Small tables with named rows and columns. After each table, cells are looked up by row and column.

kuz =
cols = bemafof, mopefav, gam, der
bez: [84, 118, 89, 59]
kul: [86, 105, 187, 85]
ramin: [49, 173, 179, 132]
seka: [162, 130, 169, 76]
luz: [171, 94, 64, 90]
vosomo: [152, 137, 91, 142]
tezati: [99, 200, 64, 113]
ral: [125, 122, 58, 94]
vogovi: [140, 116, 103, 84]
bepatop: [75, 137, 158, 143]
mibino: [189, 107, 175, 31]
poz: [65, 138, 61, 128]

gam of mibino = 175
mopefav of kul = 105
mopefav of ramin = 173
bemafof of bez = 84
bemafof of vosomo = 152
bemafof of bepatop = 75
der of luz = 90
mopefav of mibino = 107
der of poz = 128
mopefav of luz = 94
der of ral = 94
gam of bez = 89
der of seka = 76

Table bitup
|  | besedar | zubenev | bufi | gil | golezed |
|---|---|---|---|---|---|
| mame | 0.330 | 2.817 | 2.634 | 3.884 | -4.955 |
| dadur | 0.660 | 1.903 | -1.150 | 2.021 | -1.600 |
| bukitu | -4.622 | -2.942 | 2.133 | 5.508 | -7.455 |
| lokivus | -9.434 | 0.814 | -1.272 | 2.331 | -3.638 |
| zulad | -1.976 | -0.168 | 2.092 | 0.906 | -1.760 |
| bugem | -3.561 | -3.703 | 5.396 | 2.792 | -6.002 |
| ripuz | 4.398 | -0.941 | -0.674 | -4.184 | 5.469 |
| lum | 2.492 | 1.708 | 0.161 | -0.550 | 1.861 |
| kinapa | -2.388 | -2.601 | -4.065 | -5.088 | 0.472 |
| tufodu | 4.017 | -5.121 | 2.518 | -1.909 | -0.640 |

mame, gil -> 3.884
lum, zubenev -> 1.708
ripuz, besedar -> 4.398
bukitu, bufi -> 2.133
lum, golezed -> 1.861
ripuz, bufi -> -0.674
lokivus, gil -> 2.331
zulad, bufi -> 2.092
zulad, besedar -> -1.976
ripuz, zubenev -> -0.941
bugem, bufi -> 5.396
zulad, gil -> 0.906
lokivus, besedar -> -9.434
tufodu, bufi -> 2.518
mame, besedar -> 0.330
lum, besedar -> 2.492
tufodu, golezed -> -0.640
mame, bufi -> 2.634

dimezo
columns: fotaz, nal, tonuza, zokufek, zazu, menan, kad, ruza
dig: [52292, 43956, 34752, 41158, 44055, 37418, 57492, 72301]
tifulab: [60061, 36119, 44139, 29118, 50187, 43590, 50889, 50440]
banugom: [22091, 60752, 44606, 38753, 45149, 33175, 40695, 48633]
ropirov: [49657, 43464, 56136, 53956, 52447, 45241, 47067, 49751]
fepu: [43582, 54091, 52900, 60642, 45157, 34343, 45508, 48251]
zupagev: [41771, 51017, 29992, 49738, 35322, 50885, 47029, 63586]
sufa: [56916, 42944, 35648, 24124, 48618, 39456, 44741, 46233]
lesas: [35866, 37280, 54535, 38012, 36553, 55761, 69075, 52328]
zulavot: [49289, 48403, 35762, 54451, 76151, 41786, 51678, 56865]
vumela: [51720, 28395, 53295, 54487, 64329, 47611, 36564, 41836]
giviz: [38489, 40049, 40155, 37241, 54899, 44068, 48103, 37161]
riner: [43404, 33201, 52850, 31439, 57564, 56265, 48636, 39734]

zokufek of fepu is 60642
kad of tifulab is 50889
ruza of ropirov is 49751
nal of ropirov is 43464
kad of sufa is 44741
kad of zupagev is 47029
zazu of dig is 44055
ruza of fepu is 48251
zokufek of ropirov is 53956
fotaz of lesas is 35866
fotaz of zulavot is 49289
nal of sufa is 42944
nal of zupagev is 51017
fotaz of tifulab is 60061
Which row has the largest nal? banugom

seg.tsv
	fad	vol	panifiv	fak	vumapom
nedite	76288	75133	47306	79896	29957
pilamu	56271	78610	48605	79377	53595
fid	75063	67863	20710	42695	51449
revoza	91769	68238	30926	46384	56923
musir	55031	61912	57075	71007	68644
pekam	51950	74415	62086	39994	79351
kuv	55859	67949	94199	38276	48077
nos	7281	64238	37291	30575	76229
rilazor	27636	50543	84398	54742	68092
durifo	96487	43073	90960	83580	83142
munimi	50891	21959	66638	34126	32245
loku	66551	11497	56087	88371	33052
nadeze	10432	88094	55058	94180	50492
duk	71299	58826	42267	50145	77487

fak of musir: 71007
vol of musir: 61912
vol of pekam: 74415
fak of loku: 88371
vol of loku: 11497
vumapom of duk: 77487
fad of pilamu: 56271
vumapom of nadeze: 50492
vumapom of munimi: 32245
fad of rilazor: 27636
fad of kuv: 55859
fad of revoza: 91769
Row with the largest fad: durifo

nefele =
,gudul,divam,vukani,palupug,zonizo,risa,digufel,gimigu,gigapun
gired,404,740,512,543,474,591,400,805,645
tomos,680,405,498,531,408,615,563,393,517
vuruvob,726,558,507,498,524,473,655,433,470
nedipup,123,804,565,427,554,675,324,949,744
gam,471,609,554,553,568,585,498,638,552
kap,752,390,542,673,514,437,616,309,369
timasit,815,393,476,707,573,416,668,266,383
takek,781,371,540,599,429,439,662,291,376
sotu,472,677,554,486,522,570,319,652,672
todok,138,816,434,326,652,717,296,932,734
zogepad,232,751,580,437,535,646,392,822,713
liki,483,574,551,571,531,463,489,622,513
fenod,377,666,546,452,569,623,439,778,615
dadabo,364,638,668,567,284,395,460,651,301

gired, zonizo -> 474
vuruvob, gimigu -> 433
liki, divam -> 574
zogepad, divam -> 751
zogepad, vukani -> 580
todok, divam -> 816
tomos, gimigu -> 393
timasit, vukani -> 476
fenod, vukani -> 546
nedipup, palupug -> 427
dadabo, zonizo -> 284
sotu, palupug -> 486

